Each row has a class, written as a number after it.
[ -74 -123   31  -49  -34  -55   53 -140  185  111  270  145 -252  199
    7 -623  -15   83  192  255 -101  -57  115  271 -101  -65 -245  -91
 -204    1   68   90 -176  -83] : 1
[ -86 -317  -85 -121  -86   87 -174   35  595   13  166   98  239 -584
   52  284   16  199  -74  175  155  -45  -76  -19  -10 -212 -150  131
 -115 -190 -381 -319 -554  196] : 4
[-209   15  -14  108  134   33  -72 -288  394   35  355  292 -202 -229
  162 -501 -208   18  179  189 -225 -123   22  278 -244 -184 -330 -184
 -216   57  218   20 -324   37] : 5
[-103   -5   55   66  143   47  -58 -196  349   69  352  272 -216 -122
  108 -546 -206   56  177  139 -205  -73   55  262 -192 -193 -323 -167
 -225   -8  173   71 -263    0] : 3
[  33 -173 -215 -170 -240 -223  -23  -27 -170  -81 -385  -79  157  242
  -69  -83   83  -33  404  187  336 -171  200 -176  197  128  -12   53
  -55  -53  -34 -297 -218 -137] : 4
[ -29 -370 -126 -140  -11  201 -168  314  334  -19   29  126  227 -388
  129  216   91  313 -202  -61  246 -110 -183  -12   17 -369 -242  298
 -281 -432 -406 -389 -739  152] : 3
[ -24 -103   96  -10   21  -17    7 -183  166  123  273  140 -255  216
   -4 -597  -73   20  214  201  -85  -18   14  231 -114  -81 -258 -126
 -112  -18   90  100  -93  -36] : 7
[ -93 -101   62   48  -35  -36    9 -175  173  146  320   76 -188  171
   16 -674  -20   39  210  259 -114  -57   88  289  -57  -60 -252 -167
 -125  -27   46  111  -75  -84] : 2
[ -36 -322  -38 -146  -82  173 -185   30  578   12  174   39  217 -516
   51  278    7  118    3  192   72  -10  -42  -80   21 -172  -89  126
  -82 -130 -399 -296 -528  194] : 8
[ 266 -195 -247 -156 -311  -46 -233  166 -151  -10 -118 -119  244   76
 -146 -257 -153  -87  532  265  270  -45  248 -201  140  164  -65  -26
   93   57  -86 -226 -243  150] : 0
[ -59 -325  -75 -114 -120  109 -176   -1  652   41  191   71  264 -552
   44  311   48  162   -1  219  116  -13  -76  -45   14 -214 -103  131
  -86 -207 -381 -320 -466  196] : 7
[ 288 -213 -245 -193 -254  -40 -166  229 -236  -46 -254 -145  139  220
 -169 -169 -103  -35  426  141  330  -66  211 -225  172  186  -47   69
   15   24 -106 -233 -233  113] : 1
[-122  -18  -16  125   89   73  -46 -227  380   43  317  308 -221 -172
  118 -519 -205   24  229  169 -202 -157  -66  261 -258 -202 -331 -194
 -183   27  198   42 -210  -17] : 5
[-176 -378 -148 -195  -40  119 -134  250  315  -63   26  174  258 -388
  181  127   73  397 -274  -73  233 -192 -138   29   32 -398 -238  255
 -304 -458 -366 -440 -890  109] : 2
[  36 -173 -219 -249 -270 -291   53   32 -242 -104 -401  -68  100  300
  -96  -34  123   23  296  121  380 -177  153 -171  177  158   34   96
  -79  -54   16 -292 -177 -168] : 6
[ 121 -172 -195 -136 -288 -210  -26    2  -94  -75 -328  -60  123  211
 -119  -49   88  -21  445  244  298 -167  147 -162  171   94   38   38
  -31  -60   -4 -266 -101 -102] : 6
[ -37 -129   37  -45   16  -49   37 -251  204  130  326  127 -247  142
   21 -587  -68   37  262  239 -141  -67  102  241 -115  -56 -232 -161
 -154  102   82  140  -85  -82] : 3
[  57 -173 -200 -202 -196 -208   19   33 -183  -68 -431  -50   94  255
 -105 -114   83  -40  343  112  338 -129  187 -153  165  121  -28  131
 -106  -40   29 -292 -231 -116] : 1
[-168 -323 -156 -131  -42  189 -168  258  398  -61    1  163  274 -510
  196  243   75  348 -247  -33  335 -148 -155   28  -25 -371 -218  270
 -311 -464 -375 -477 -779  147] : 6
[-119 -119   95  -42  -19  -88   34 -215  189  125  297  106 -233  166
   14 -644  -31   35  194  248 -138  -89  104  279  -56  -68 -230 -140
 -120  -18   59   89 -111 -107] : 2
[ 336 -172 -172 -195 -292   29 -224  260 -316  -49 -145 -108  154  193
 -189 -229 -156 -113  422  184  196  -61  246 -258  184  190  -34   47
   41   89  -66 -211 -308  167] : 6
[ 310 -135 -192  -67 -276  -49 -292  296 -218    4 -192 -155  204  134
 -175 -235 -170 -128  404  138  387  -49  189 -242  193  167  -53   29
  121  -58 -118 -270 -198  185] : 5
[-180 -365 -170 -138  -68  145 -165  265  401  -36   47  170  281 -453
  215  213   95  360 -265  -55  263 -166 -148   26   17 -372 -218  280
 -319 -445 -393 -444 -817  135] : 7
[-151   -3   -8   99  112  -23  -33 -242  311   22  290  275 -247  -75
  103 -570 -188   78  172  163 -139 -123   17  262 -198 -155 -289 -193
 -199   -8  159   67 -238  -31] : 4
[-148   22   37   81   62   48  -95 -217  405   33  341  280 -194 -190
  132 -518 -228   14  227  212 -233 -113   61  255 -218 -177 -302 -190
 -216   -4  188   -2 -291    9] : 6
[ -75 -101   67   -8    1   22   22 -213  192  115  309  141 -185  160
   10 -634  -75   27  199  225 -182  -39   65  242  -67  -71 -260 -144
 -104   38   69  108 -129 -109] : 0
[-140 -360 -183 -136    9  201 -130  261  424  -72   34  191  224 -452
  189  163   83  408 -197  -19  298 -186 -226   53  -34 -405 -243  245
 -315 -488 -374 -400 -779  176] : 1
[ -48 -343 -126  -83 -127  125 -155   24  645   41  153   48  232 -552
   12  303   60  183  -36  175  146   -7  -68  -19  -30 -191  -92  110
 -111 -156 -387 -334 -537  183] : 1
[-185 -357 -180 -167  -63  141 -122  247  351  -87   27  180  245 -431
  211  168   95  371 -255  -53  221 -224 -154   32    5 -387 -229  258
 -333 -425 -345 -433 -884   85] : 2
[  79 -214 -233 -213 -219 -167  -17   11 -195  -57 -325  -48  144  194
  -93  -69   99  -20  346  122  292 -161  174 -180  159  108   -4   95
  -99   43    3 -280 -258  -78] : 8
[ -17 -165 -258 -286 -307 -256   31   20 -226 -139 -375  -52  139  244
  -40 -134   44  -44  304  134  338 -158  204 -174  198  181    4   97
  -93  -30  -17 -312 -318 -207] : 6
[-141  -89   31   19  -20  -41   67 -239  179  133  288  141 -207   93
    5 -606   -8   23  170  217 -136  -34  110  285 -132  -46 -255 -143
 -187   71  114   80 -164  -92] : 4
[-184 -347 -156 -182  -16  150 -116  233  344  -68   24  126  269 -429
  211  236   83  383 -240  -28  347 -155 -165   28    0 -339 -215  243
 -290 -452 -387 -432 -763  116] : 6
[-103 -343 -109  -39  -99   84 -155   25  679   47  200   51  274 -563
   18  330  110  247  -41  232  174  -25  -35  -16   20 -232 -104  126
 -107 -250 -422 -355 -474  180] : 8
[-130  -38  -11  121  136   79  -67 -247  346   62  305  265 -212  -88
  113 -483 -150  -16  223  152 -286 -108   27  258 -233 -208 -287 -142
 -212   32  218   16 -295  -23] : 8
[ 282 -167 -208 -169 -269  -55 -216  221 -299  -30 -202 -145  224  208
 -175 -236 -142 -117  463  162  311  -52  251 -277  218  185  -14   26
  117   -7  -98 -254 -225  118] : 8
[-140 -367 -199 -197   -6  239 -135  265  319  -98   15  193  230 -407
  222  132   34  363 -247  -72  265 -150 -220    9   10 -373 -211  258
 -313 -429 -399 -401 -899  168] : 1
[ -65 -393 -153 -233  -75  229 -169  308  270  -50   16  170  286 -283
  147  141   65  312 -221  -90  185 -130 -201  -40   41 -366 -234  298
 -310 -421 -378 -402 -789  117] : 0
[-111  -70   68   20  -35 -114   12 -145  222  145  271   85 -212  134
  -11 -562  -35   34  137  193  -50  -36  120  272 -101  -35 -251 -123
 -146   -6   61   63  -42 -105] : 5
[ -66   -4    5   86  107   76  -72 -225  306   22  272  264 -210  -84
  105 -544 -265    6  234  133 -231 -101  -50  206 -202 -152 -317 -195
 -136   19  180   59 -271  -21] : 1
[ 123 -221 -187 -243 -217 -147   -3  -17 -181  -92 -262  -38  125  225
  -99  -18   84  -26  431  226  232 -220  131 -223  141  119   16   39
  -68   55   25 -246 -265  -71] : 6
[ 305 -175 -131 -148 -279  -11 -233  229 -256  -32 -130  -67  199  180
 -146 -243 -147  -56  455  196  237 -101  233 -261  239  117  -52  -14
   65  -21  -89 -237 -323  183] : 3
[-136 -313 -170 -102  -59   42 -119  -29  631    5  117   82  235 -589
   62  290   30  243  -67  191  218    9  -53    1  -17 -185  -79  109
 -116 -171 -390 -300 -468  194] : 1
[ -40 -320 -127  -96 -107  143 -161   31  631   11  113   24  241 -529
   11  318   97  207  -37  194  155    3  -62  -52   -7 -181  -85  142
 -141 -188 -403 -318 -523  191] : 1
[  66 -228 -186 -230 -207 -181    8   38 -173  -77 -270  -18   95  218
  -84 -134   71   28  340  165  291 -201  214 -149  178   87  -22  113
 -102  -13   -7 -251 -300  -77] : 7
[  37 -249 -232 -218 -259 -198   37  -51 -125  -60 -336  -32   93  225
  -60 -109  115   29  382  223  308 -159  193 -150  183  110    7  113
 -108   -6  -35 -267 -216 -170] : 0
[ -98  -95   58   20    8 -100  -16 -182  178  171  302  100 -177  102
    5 -622  -48   40  172  202  -69  -54   94  281  -99  -59 -275 -146
 -118  -13   51   78 -102  -69] : 4
[  31 -346 -120  -77 -123  132 -168    8  599   41  138    8  222 -473
  -35  291   66  152   29  191  109  -38  -88  -50    0 -191  -99  115
  -80 -121 -380 -277 -369  169] : 2
[  69 -189 -206 -292 -223 -280   29   43 -195  -99 -332  -40  137  222
  -83   -5  107   22  333  165  304 -165  222 -221  195  117   -3  122
  -99  -16   -5 -279 -319 -106] : 3
[ 410 -175 -195  -63 -272    0 -274  182 -159    9 -161 -136  207  140
 -241 -244 -204 -112  537  196  321   -2  166 -247  144  144  -84  -23
  149   49  -84 -199  -92  185] : 0
[ -87 -116   73  -31  -14  -63   37 -181  209  134  366  104 -217  155
   18 -655  -51   73  210  272 -113  -44  134  265  -65  -46 -212 -144
 -126  -14   33  136  -72 -116] : 8
[ 308 -189 -189 -145 -228  -29 -216  206 -274  -27 -238 -151  198  233
 -211 -285 -172 -101  450  147  368  -12  228 -244  189  171  -76   14
   87  -12 -146 -217 -207  111] : 4
[ -94  -31   31   89   98   21  -43 -241  356   52  292  294 -235 -131
  131 -480 -172   76  229  192 -205 -130   14  244 -177 -201 -313 -155
 -219    2  162   57 -223  -55] : 3
[  33 -371 -131  -93 -101  196 -175    7  629   19  166  108  169 -494
   30  379   43  166   45  223   76   -7 -118  -52  -27 -217  -99  143
 -150 -146 -347 -289 -467  208] : 3
[ -63 -124   79  -26   -1  -34   21 -154   88   87  255  118 -223  285
  -17 -617  -44   18  207  190  -84  -90   63  231  -45  -71 -233 -128
  -91  -70   47   60 -127 -153] : 8
[ -56  -14   37  133   96   84  -87 -193  334   55  315  282 -221 -164
   78 -570 -261   -1  219  157 -279  -88   -4  259 -202 -211 -340 -168
 -156   47  188   69 -243   17] : 2
[ -59 -118    9  -14  -19  -56   70 -235  183  114  297  122 -276  219
  -41 -641  -39  -11  224  220 -170  -41   59  261 -121  -48 -214 -141
 -148   88  107  138  -50 -114] : 5
[-136 -324 -126  -87  -50  114 -153  -48  669    5  221   73  249 -587
   70  333   47  243  -51  223  147  -32  -41   16  -28 -215 -107   86
 -134 -201 -369 -310 -547  201] : 4
[   8 -205 -202 -228 -228 -243   10   67 -187  -95 -330  -54  100  242
  -83  -67  108   30  256  147  360 -194  211 -156  216  130  -10  127
 -113  -47  -52 -291 -275 -130] : 5
[   1 -160 -253 -175 -260 -268    6  -36 -146  -55 -340  -48  211  139
  -84  -31  161   42  361  204  271 -160  256 -158  207   97   45   62
  -84   11   15 -305 -210 -104] : 0
[ 302 -164 -176 -121 -249   -2 -238  222 -298   -4 -161  -91  180  158
 -200 -280 -174 -108  425  141  297  -27  208 -204  155  149  -88   -2
   82    9  -60 -237 -276  194] : 4
[-204 -321 -162 -143  -38  115 -128  256  393  -56   23  173  213 -420
  214  197   95  372 -240  -32  334 -133 -173   41   21 -355 -172  253
 -285 -518 -389 -434 -692  125] : 8
[-118 -160   14  -58  -13  -50   84 -257  160  109  360  143 -238  239
   53 -663    9   54  230  260 -161 -111   57  268 -131  -79 -232 -162
 -171   65   79  135 -199 -106] : 7
[-160 -392 -161 -203  -17  176 -122  254  324  -68   20  191  222 -407
  186  195  107  364 -247  -59  218 -180 -189   45  -13 -409 -219  270
 -334 -437 -355 -425 -852  125] : 2
[-174  -46  -37  100   74  -24  -13 -250  367   76  333  268 -158 -147
  121 -506  -84  128  179  162 -170 -165   32  289 -223 -207 -335 -189
 -238  -17  194    2 -336  -57] : 3
[-114 -428 -193 -137  -26  157 -139  249  369  -38   37  131  278 -365
  157  216  117  343 -197  -44  276 -224 -226   20   10 -386 -229  262
 -299 -429 -403 -395 -700   83] : 5
[ -43 -309  -88  -43 -144  126 -208   37  702   51  179   56  241 -623
   35  313   10  177  -16  216  152  -20  -48  -14   -1 -203 -100  122
 -108 -202 -396 -347 -423  183] : 6
[-186 -368 -209 -197    3  157  -83  236  333  -76   22  227  199 -413
  241  207   81  392 -269  -79  277 -130 -200   31  -30 -391 -192  291
 -361 -425 -359 -393 -804  115] : 7
[ -57 -265  -67 -104 -126   97 -208   85  664  -22  109   33  219 -582
   73  431   42  196  -51  177  201    7  -71  -90   53 -159  -68  143
 -116 -295 -424 -364 -487  194] : 3
[-115 -285 -118  -72  -79   68 -150    3  661   31  141   14  262 -602
   49  288   54  226  -51  198  211   12  -19  -26   14 -174  -74  106
  -94 -224 -425 -329 -471  194] : 1
[-187 -316 -160 -137   21  130 -173  231  435  -71  -13  156  275 -463
  192  227   69  381 -253  -50  345 -126 -189   17    8 -354 -192  222
 -291 -511 -416 -419 -723  151] : 1
